Each row is followed by its group and then its class within the group.
[ 1.90  2.01 -1.09 -0.06  2.86  0.18  0.98 -0.24 -0.85 -2.04  0.27 -2.24
  0.67 -1.12 -0.02 -1.46  0.38 -1.01  0.65  5.38 -2.62 -1.60  0.92  0.59
  0.74 -1.16 -0.70  0.66 -2.83  0.63 -0.46 -0.71  0.22 -0.13  1.11 -1.51
 -2.02 -0.43  2.18 -0.14  0.19 -0.93  0.67  1.08 -0.24  2.87 -0.66  0.42
 -1.33  0.32 -0.26  1.41 -0.82 -0.47 -1.15  0.74 -2.79 -0.52 -0.65 -0.69
  3.62  0.95  3.39  2.59 -0.62  1.55 -0.14 -0.51 -0.49  0.05  2.54 -2.48
 -1.11 -0.53  0.69  0.17  0.07]	barop.gadu
[ 1.93 -0.19  2.00 -0.14  0.82  1.43 -0.95 -0.65 -0.68 -1.98 -0.99 -2.89
  0.19 -0.62  1.12 -1.08  0.05 -1.08  0.16  4.29  0.42  0.29  0.65  0.27
  0.07  0.66  0.87 -1.49 -3.55  1.91  0.84 -0.20  0.99  0.59  0.34  0.23
 -0.49 -0.79  2.13  0.19  1.59  0.16 -0.79 -0.24 -0.32  1.91  0.24  0.73
 -1.09  0.19  1.45  1.96 -0.36 -0.66 -0.80 -0.38 -0.96 -0.44 -1.07 -0.50
  0.85 -0.37  2.05  0.85  2.67  1.54 -0.50  0.71 -1.35 -0.68  3.47 -1.66
 -1.74  0.23  1.66  0.58  0.39]	barop.gadu
[-0.88  0.58 -0.74  1.91  2.13 -0.60  1.03  0.05 -0.65  1.90 -0.13 -2.25
  2.00 -1.88 -0.76 -1.27 -0.17 -0.63  0.83  7.28  0.02  0.49  0.51  0.23
 -1.51 -1.01  0.77 -2.02 -3.00  0.86  0.29 -1.07  0.90  1.51  0.09  2.14
 -0.52 -0.86  2.40  0.43  1.15  0.49  1.09  0.36  0.40  2.54 -2.18  0.51
 -1.30  1.13  0.31  1.81 -0.63 -1.49 -1.33  0.86 -0.79 -2.38  0.54 -2.96
  4.19 -0.19  2.59  2.29 -0.11  1.22 -0.76  1.03 -1.15  0.21  4.26 -1.93
 -2.14 -0.73 -0.31  0.39  4.11]	barop.pora
[ 0.37  0.13 -0.04  3.30 -1.96  0.53  0.66  0.51 -1.26 -2.81 -1.12  0.10
 -0.75 -0.27  0.74  1.92  0.09 -1.11  0.88  6.18 -1.44 -0.22  1.49 -0.04
 -0.63 -1.38  3.23 -3.88 -1.40  0.18  0.87  0.72 -0.29 -1.45 -0.65 -2.40
  0.61  0.07  0.25 -0.07  1.06 -0.19  0.32 -1.19  0.21  2.15  0.70  0.64
  1.58  2.61 -1.65 -1.19  3.16 -0.82 -0.50 -0.22 -1.46  0.31  0.88 -0.85
 -1.21  0.68  0.67  2.88  0.20  0.50 -0.30  4.29  0.70  0.58 -0.85 -0.22
 -0.20  0.22 -0.90  1.74 -0.91]	Nofo.Vifor
[ 1.28  0.04 -1.37 -1.00 -1.66  0.12  0.25 -0.41  0.08 -3.75 -1.02 -1.34
  0.13 -0.28  0.72 -0.22  1.11 -1.21  1.07 -0.70 -1.61 -0.18  1.30 -1.20
 -2.33 -0.07  1.39 -1.03 -0.93 -0.39  0.13 -0.50 -0.19 -0.55  0.45 -3.14
 -1.63 -0.48  0.94 -0.64 -0.37 -0.14  1.09  1.47  0.67  3.59  1.71  0.73
  0.70  0.13 -0.33 -2.78  3.17  0.13  0.08 -1.18 -1.35 -1.19  0.03 -0.24
  3.40  0.97  0.91  1.77 -0.46  1.43 -0.02  2.72  0.65  0.02 -0.62  0.36
 -0.68  0.52 -0.69 -0.66  0.28]	Nofo.Vifor
[-2.84  0.17 -1.57  3.56  0.48  0.30  0.00  1.44 -0.01 -0.40  1.16  0.40
  0.23  0.63 -0.72  1.24 -0.34 -1.00  0.82 -0.50 -0.59  0.38 -1.80  0.04
  0.68 -0.96  0.67  1.48 -0.09 -0.14  0.18 -0.23 -0.38 -0.49  0.02 -2.57
 -1.57  0.34 -2.06  0.10  0.00  1.08  0.45  1.47 -0.10  0.50 -0.57 -0.01
 -0.36  0.56 -0.83 -0.86  0.42 -0.24 -0.10  1.39  0.29  2.05  0.08 -1.23
  1.77  1.00 -0.76  0.23 -0.52 -0.80  0.73  2.22  0.45  1.76 -2.17  0.53
  2.09  0.32 -0.68  0.64 -0.35]	Fip.goza
[-1.36 -0.77  2.05  1.62  2.63  0.61  0.32 -0.60 -0.36 -0.40 -0.34 -2.48
 -0.19 -0.77  1.23 -0.92  0.27 -0.39  0.56  3.38  0.62 -0.59 -0.25  0.05
  0.17 -0.89  0.50 -1.44 -3.48  0.29  0.55  1.14  0.95  1.12  0.06 -1.72
  0.46 -0.34  1.19 -0.48 -0.67  0.84 -0.09 -1.24  0.21 -1.74  0.80  0.66
 -0.82 -0.24  0.63 -0.67 -0.12  0.91  1.35  0.12 -0.73  1.38  0.39  1.30
 -1.49 -2.54 -1.32  0.73  0.01  0.52  0.32 -1.89 -0.58  0.31  0.89 -0.21
 -1.60 -0.16  0.60  0.79  0.98]	tum.Kos
[ 0.50  1.17  0.96  2.52  4.99  0.59  0.49 -0.18  0.11  0.51  0.44 -2.70
  0.15 -2.43  0.17 -1.60  1.25  1.29  0.31  4.31  0.37  0.01  0.07  0.57
 -0.42 -1.86  0.36 -1.40 -2.56 -0.29  0.61  0.30  0.86  1.08 -0.67 -4.42
  0.89 -0.01  1.90  0.29 -1.53  1.82 -0.17 -1.49  0.58  0.85  1.24 -0.49
  0.21 -1.06  0.33 -0.09  0.64  0.55 -0.23  1.06 -0.85  0.58  0.47  1.04
  0.51  0.11 -0.79  0.70 -0.50 -0.46 -0.96 -3.57  1.65 -0.76  0.34 -0.73
 -1.10 -0.12  2.05 -0.07  0.51]	tum.Kos
[ 0.94  0.37 -1.41  0.52 -2.23 -0.27  0.63 -0.62 -0.49  0.04 -0.46 -1.51
  0.22 -0.21  3.73 -0.36 -0.50 -0.81  0.16  4.85 -1.67 -0.15  1.70  0.39
 -1.33 -2.01  2.06 -2.12 -0.16  0.86  0.42  0.64  0.48 -1.41 -0.27 -1.38
 -1.74 -1.60  1.93  0.63  0.29  0.01  2.73  0.74  0.88  3.12  0.15  1.04
  4.39 -0.01 -1.38 -1.73  2.08 -1.17 -1.29  0.63 -2.79 -0.50  0.41 -1.88
  3.17  0.08  3.87  3.20 -1.33  1.56 -0.90  4.04  0.58 -3.30  1.03 -0.43
 -0.03 -0.53 -0.37  0.86 -1.22]	Nofo.vake
[-0.66  0.00  0.54  3.75  3.25 -0.05  0.22  0.03  0.70 -2.58 -1.11 -2.44
 -1.25  0.68  0.97 -1.62  0.82 -0.12 -0.06  4.95 -0.14 -0.96  0.66  0.53
  0.03  0.42 -0.16  1.21 -0.79  0.01 -0.37  0.52  1.22 -0.32 -0.32 -1.50
 -0.15 -0.63  1.19  2.49 -1.91  0.51 -0.94  0.47 -1.68  0.64 -0.07 -2.92
  0.20 -0.42  1.26 -0.66  0.74 -0.07 -0.10  0.12 -0.56 -1.10  1.15  0.28
 -0.70 -0.38  1.08  1.31  0.49  1.49 -0.04 -0.64  0.17 -0.02 -0.04 -2.79
  0.54 -3.12  0.63 -0.36  0.06]	tum.Guli
[ 1.14  0.45 -1.92  0.63 -0.38 -0.51  0.81 -0.03 -1.08 -2.91  0.24 -1.76
  0.13  0.15  2.04  0.36 -0.66  0.08  0.68  4.03 -0.66  0.26  0.61  0.33
 -0.28 -0.55  1.04 -2.31 -1.32  0.67  0.36 -0.17 -0.70  0.46  0.18 -2.53
 -0.65 -0.62  0.39 -0.06 -1.75  0.13  0.97  1.02  0.07  2.66  0.31 -0.96
  0.03 -0.38 -0.93  0.06  2.28 -0.26 -0.47  0.18 -0.84 -1.56 -0.23 -0.39
  4.46  1.46  1.62  3.34 -0.99  0.87 -0.07  2.81  0.34 -0.60  0.08  0.58
 -1.01  2.71  0.66  0.73 -0.88]	Nofo.Vifor
[-0.84  1.10 -0.98  2.43  2.07 -1.15  0.06 -0.27 -2.45  0.12 -0.07 -1.82
  0.99  0.08 -0.66 -0.91 -1.18 -0.97 -0.69  7.28 -0.38  0.15  0.24  2.00
  0.19 -1.03 -1.03  0.63 -1.37 -0.11 -0.26  0.17 -0.77  0.61 -0.74  2.22
 -0.86 -1.11  2.41  0.19  0.70  0.81  0.19  0.53 -0.66  1.28 -1.23  0.02
 -0.42  0.41  0.53  1.68 -1.70  0.38 -1.84 -2.31 -1.91 -0.35 -0.36 -2.21
  1.21 -1.02  3.73  1.59  0.17  1.35 -1.24  1.38 -1.70  1.22  3.55 -2.53
 -1.10 -2.24 -0.79  0.51  0.34]	barop.pora
[-0.57  0.91 -1.56  7.28 -1.30  0.85 -0.38  1.14 -0.63 -3.28  0.59 -0.72
 -1.93  0.59  1.00  1.83 -0.15 -0.38 -1.69  1.11  0.27  0.07 -1.18 -1.32
  0.93 -0.48  1.14  0.80 -1.14 -0.24 -0.93 -0.97  0.50 -0.12  0.22  0.13
 -1.01  0.39 -3.25  0.30  1.16 -0.40 -1.15  1.10  0.27  0.88 -0.71 -2.15
 -2.83  0.63  1.40  1.64 -0.14  0.31 -0.48  1.14  1.86 -2.60  0.25 -0.56
 -0.60 -0.36  0.38  1.03 -0.22  0.34  0.36  0.56 -0.45 -0.30 -1.17 -1.60
 -0.17 -0.44 -0.75  2.43 -0.58]	Fip.Feno
[-3.11  1.25 -2.61  2.82  5.58  0.79  0.06  0.10 -0.05 -1.98 -0.88 -2.45
 -0.60  0.22  0.14 -0.63  1.63  0.81 -1.48  5.95  0.85 -0.99  1.97  0.20
  0.78 -0.55  0.01  0.96 -4.67  1.00  0.11  0.56  0.48 -0.21 -2.44 -2.91
 -0.90 -0.21  0.96 -0.64 -1.76  0.66 -0.02 -0.33  0.22  0.26  1.85 -1.04
  1.52 -0.56 -1.49 -0.62  1.54  0.39 -1.40  0.04 -0.67  1.54 -0.55  1.86
  3.05  0.41 -0.16  1.01 -0.90  0.59 -0.27 -1.04  0.40 -0.41 -1.43 -1.59
 -1.95 -0.22 -0.06 -0.85  0.34]	tum.Kos
[ 0.47 -0.45  0.15 -0.79 -2.14 -0.32  0.18 -0.19 -0.65 -1.52 -0.63 -0.65
 -1.43 -0.23  1.42 -0.43  0.44 -0.09  0.37  2.80  0.52  0.39  1.42 -0.05
  0.88  1.17  0.38 -1.26 -2.19 -0.72  0.87  1.45  0.05 -1.52 -0.79 -2.16
  0.85 -0.74 -0.41  0.00 -0.92 -0.68  0.80 -1.45  0.26 -0.23  1.34 -1.82
  1.93 -0.33 -1.10 -1.30  3.83 -0.09  0.36  0.60 -0.40 -0.54  0.75 -1.43
  0.67  0.56  0.03  1.68 -0.74  0.56  0.06  4.15  1.20  0.18 -2.04  0.97
 -0.27  0.74 -0.58 -0.19  0.18]	Nofo.Vifor
[ 0.82 -0.16 -2.07  0.29 -0.51  0.03  0.20  0.10 -0.12 -2.15 -0.11 -2.23
 -0.86  0.01  1.08 -0.99  0.66 -0.61  0.44  4.59 -0.23 -0.51  0.60  0.00
 -0.12 -0.53  0.42 -2.16  0.81 -0.29  0.33  1.00  0.17 -2.04 -0.39 -3.26
 -1.85 -1.76 -1.10 -0.38 -0.28 -0.99  1.38  0.59  0.57  1.86  1.94 -1.26
  3.75 -0.03 -1.48 -1.26  2.44 -0.81 -1.68 -0.86 -2.92 -1.17  0.51 -1.66
  2.79  0.79  3.66  3.23 -1.07  1.26 -0.17  4.86  0.59 -0.43 -0.95  0.34
 -0.69  0.27  0.68  0.29 -1.44]	Nofo.vake

Each row is followed by its group and then its class within the group.
[-0.77 -1.01 -0.54  0.46  0.23  0.20 -0.88  0.50 -1.11 -1.16  0.61  0.20
  0.05  0.16  0.03  0.27  0.12 -0.10 -0.37 -0.19 -0.07  0.70 -1.17  0.54
  0.12  0.34  0.66  0.89  1.25  0.10  0.56 -0.24 -0.84 -1.61 -0.17  0.71
 -0.17  0.26  0.47 -0.35  0.76  0.55 -0.95  0.38  0.04  0.03 -0.10  0.06
  0.15  0.31  1.07  0.00  0.52  0.76  0.20  1.24 -0.22 -0.79 -0.37  0.10
  1.43 -1.12 -0.43 -0.08  0.05  1.08  0.85 -0.62 -1.14  2.11  0.82  0.64
  0.68  0.41  0.09  0.30 -0.11]	ronen.X
[ 0.58 -1.97 -0.12 -0.76 -0.82  1.35 -1.15  1.27 -2.02 -1.61  0.85 -1.25
  0.87 -0.67  0.87 -0.72  0.94  0.63 -0.55 -2.21 -0.13  0.33 -0.72 -0.55
 -0.17 -0.87  0.69  1.13  1.87 -0.11  1.30  0.13  0.16 -0.18 -0.15 -0.80
  0.55  0.14  0.81 -0.14 -1.61 -0.25  0.02 -0.44 -0.89  0.30 -0.40  0.96
  0.84 -0.98 -0.37 -0.63  1.29  0.57  2.51  0.82 -0.17 -1.31  0.11  0.44
  0.25 -4.31  0.84 -1.37 -1.27  0.20 -0.80 -1.92 -1.62  0.43  0.76 -0.84
  0.01  0.72 -1.80  0.61 -0.47]	lov.H
[-0.64 -1.32  0.34 -0.53 -0.96  0.80 -1.26  1.16 -2.25 -1.43  2.53 -0.66
  0.24  0.70  0.58  0.74 -0.57  1.30 -0.18 -0.57 -0.81  0.87 -0.90  0.34
 -0.25  0.62  0.81  0.54  1.29 -0.99  0.48 -0.89 -1.28 -0.86 -0.21  0.90
 -0.54 -0.17  1.48 -0.40  0.69  0.51 -1.18  0.97  0.13  0.22 -0.49 -0.19
 -0.84 -0.52  1.66 -1.44  1.00  0.04  2.48  0.44  1.12 -0.95 -0.61 -0.66
  0.47 -1.22 -0.18 -1.14 -0.20  1.49 -1.33 -1.18 -0.32  2.50  0.88 -0.05
 -0.24  0.56 -0.02  0.68 -0.93]	ronen.A
[ 0.18 -1.56 -0.08 -1.11 -0.34  1.68 -0.65  0.44 -1.25 -0.47  0.51 -0.90
  0.84  0.08  1.29  0.29  0.93  1.33  0.27 -1.51 -0.54  0.67 -0.78 -0.31
 -0.10 -0.41  0.20  1.16  1.28  0.32  1.29 -0.37  0.08  0.35  0.11 -0.09
  0.50 -0.61  0.42 -0.54 -0.65  0.14 -0.26 -0.14 -1.21 -0.04 -0.23  0.55
  0.62 -0.58 -0.19 -0.16  0.66  0.00  2.22  0.88  0.45 -1.27 -0.60  0.25
  0.45 -2.41  0.54 -0.69 -0.15  0.44 -1.01 -0.45 -0.95  0.34  0.86 -0.77
  0.11  0.20 -1.14  0.91 -0.32]	lov.H
[ 0.38 -1.14  1.10 -0.48 -0.10  0.92  0.15  1.28 -1.99 -1.31  2.61 -1.40
  0.39  1.09  1.13  0.57  0.79  0.80 -0.02 -1.32 -1.60  1.44 -0.81 -0.08
 -0.50 -0.76  0.91  1.00  1.94 -0.01  0.94 -0.26 -0.46 -0.33 -0.47  0.52
 -0.54  0.75  0.46 -0.32 -0.71  0.20  0.03  0.08 -0.40  0.05 -0.10  0.71
  0.11 -0.54  0.33 -0.28 -0.36  0.37  2.29  1.01  0.41 -0.48 -0.54 -0.90
  0.71 -2.55  0.94 -0.81 -0.31  0.31 -1.51 -1.12 -0.94  0.74  1.13 -0.46
  0.50  0.52 -0.21  0.48 -0.49]	lov.F
[ 0.15 -0.96  0.77 -0.61 -0.06  1.04  0.22  1.14 -1.85 -0.51  2.27 -1.64
  0.14  0.52  0.90  0.77  0.45  0.12 -0.32 -1.74 -2.05  1.20 -0.46  0.13
 -0.87 -0.87  0.57  0.91  1.93  0.37  1.15 -0.49 -0.10 -1.10 -0.25 -0.58
 -0.65  1.22  0.47 -0.26  0.01  0.09  0.07  0.19 -1.05 -0.01 -0.35  0.75
  0.04 -0.27  0.29 -0.44  0.44  0.24  2.32  1.46  0.47 -0.29  0.40 -0.68
  0.64 -2.54  1.05 -0.42 -0.19  0.31 -1.01 -0.47 -0.24  1.34  0.17 -0.06
  1.45  0.80 -0.20  0.79 -0.08]	lov.F
[-0.17 -1.24 -0.29  0.26  0.24 -0.22  0.12 -1.15 -0.09 -0.46 -1.59 -0.37
 -0.65 -0.18 -0.49  0.93  0.07  0.74  1.07  0.47  0.69 -1.39 -0.77 -1.35
  0.82 -0.04  0.31 -0.18 -0.21  0.64 -0.74  0.14  0.43  0.32 -0.21 -0.15
  0.70  0.35  1.52 -0.71 -1.20  0.03 -0.38  0.72 -1.16  0.57 -0.61 -0.16
  0.40 -0.65 -1.27  0.42  0.01 -1.01 -0.12  0.23  0.41 -1.09  0.15 -0.05
  0.74 -0.01 -1.05  0.04  0.85 -0.59 -0.46  0.47 -1.23 -0.77 -0.64 -0.50
 -1.20  0.18 -0.46  0.33 -0.35]	fali.S
[ 0.01 -0.86  0.55 -0.23 -0.31  0.08  0.58  0.81 -1.43 -0.54  1.43 -1.42
  0.17  0.72  0.38  0.35  0.98  0.38 -0.23 -1.47 -1.03  0.29 -0.27 -0.53
 -0.33 -0.65  0.79  0.07  1.19  0.53  0.47  0.14 -0.03 -0.37 -0.27 -0.07
 -0.48  1.02  0.73 -0.23 -0.63 -0.24  0.21  0.13 -0.99  0.29 -0.44  0.50
  0.14 -1.18 -0.59 -0.34  0.98 -0.27  1.41  1.17  0.57 -0.79 -0.26 -0.28
  0.30 -2.46  0.84 -0.33 -0.17  0.31 -0.57 -0.17 -0.56  0.31 -0.60 -0.28
  0.85  0.35 -0.17  0.89  0.93]	lov.F
[-0.29  0.52  0.47 -0.59  0.89  0.65 -0.08  0.55 -0.19 -0.86  1.28  0.53
 -0.54  0.34  1.48  0.43 -1.29 -1.36  0.57  0.44 -2.28  1.54 -0.75  0.66
 -0.06 -0.23  0.39  1.48  1.67  0.16  0.93 -1.33  1.38 -0.71 -0.48  0.44
 -0.44  1.45 -0.27 -0.50  0.41  0.86  0.04 -0.14 -0.84 -1.11 -0.01 -0.36
 -0.47  1.98  1.78  0.01 -1.36  0.23  0.91  0.68 -0.28  1.28 -1.02 -1.78
  2.05  1.91 -0.38  0.46  0.46 -1.10 -1.08 -1.27 -0.36  0.94  2.12 -0.27
 -0.55  0.38  0.09 -0.72  0.78]	ronen.X
[-0.21 -0.55 -0.08  0.43  0.14  0.79 -1.53  0.78 -1.07 -0.30  0.30  0.60
 -0.10  0.22  0.45  1.32 -0.99 -0.77 -0.78  0.12 -0.96  1.35 -1.21  1.88
 -0.36  0.93  0.26  0.57  1.28 -0.85  1.11 -1.33 -1.21 -2.32 -0.52  1.06
 -0.94  0.20  1.23  0.42  2.55  0.81 -1.16  0.31  0.23 -0.26  0.05  0.10
 -0.12  1.45  2.29 -0.53  0.73  1.33  0.18  0.97 -0.57 -0.23 -1.77 -0.06
  1.02 -0.04  0.23  0.45  0.00  2.05  0.29  0.59 -0.35  4.04  0.44  0.87
  0.63  0.60  0.60 -0.07 -0.36]	ronen.A
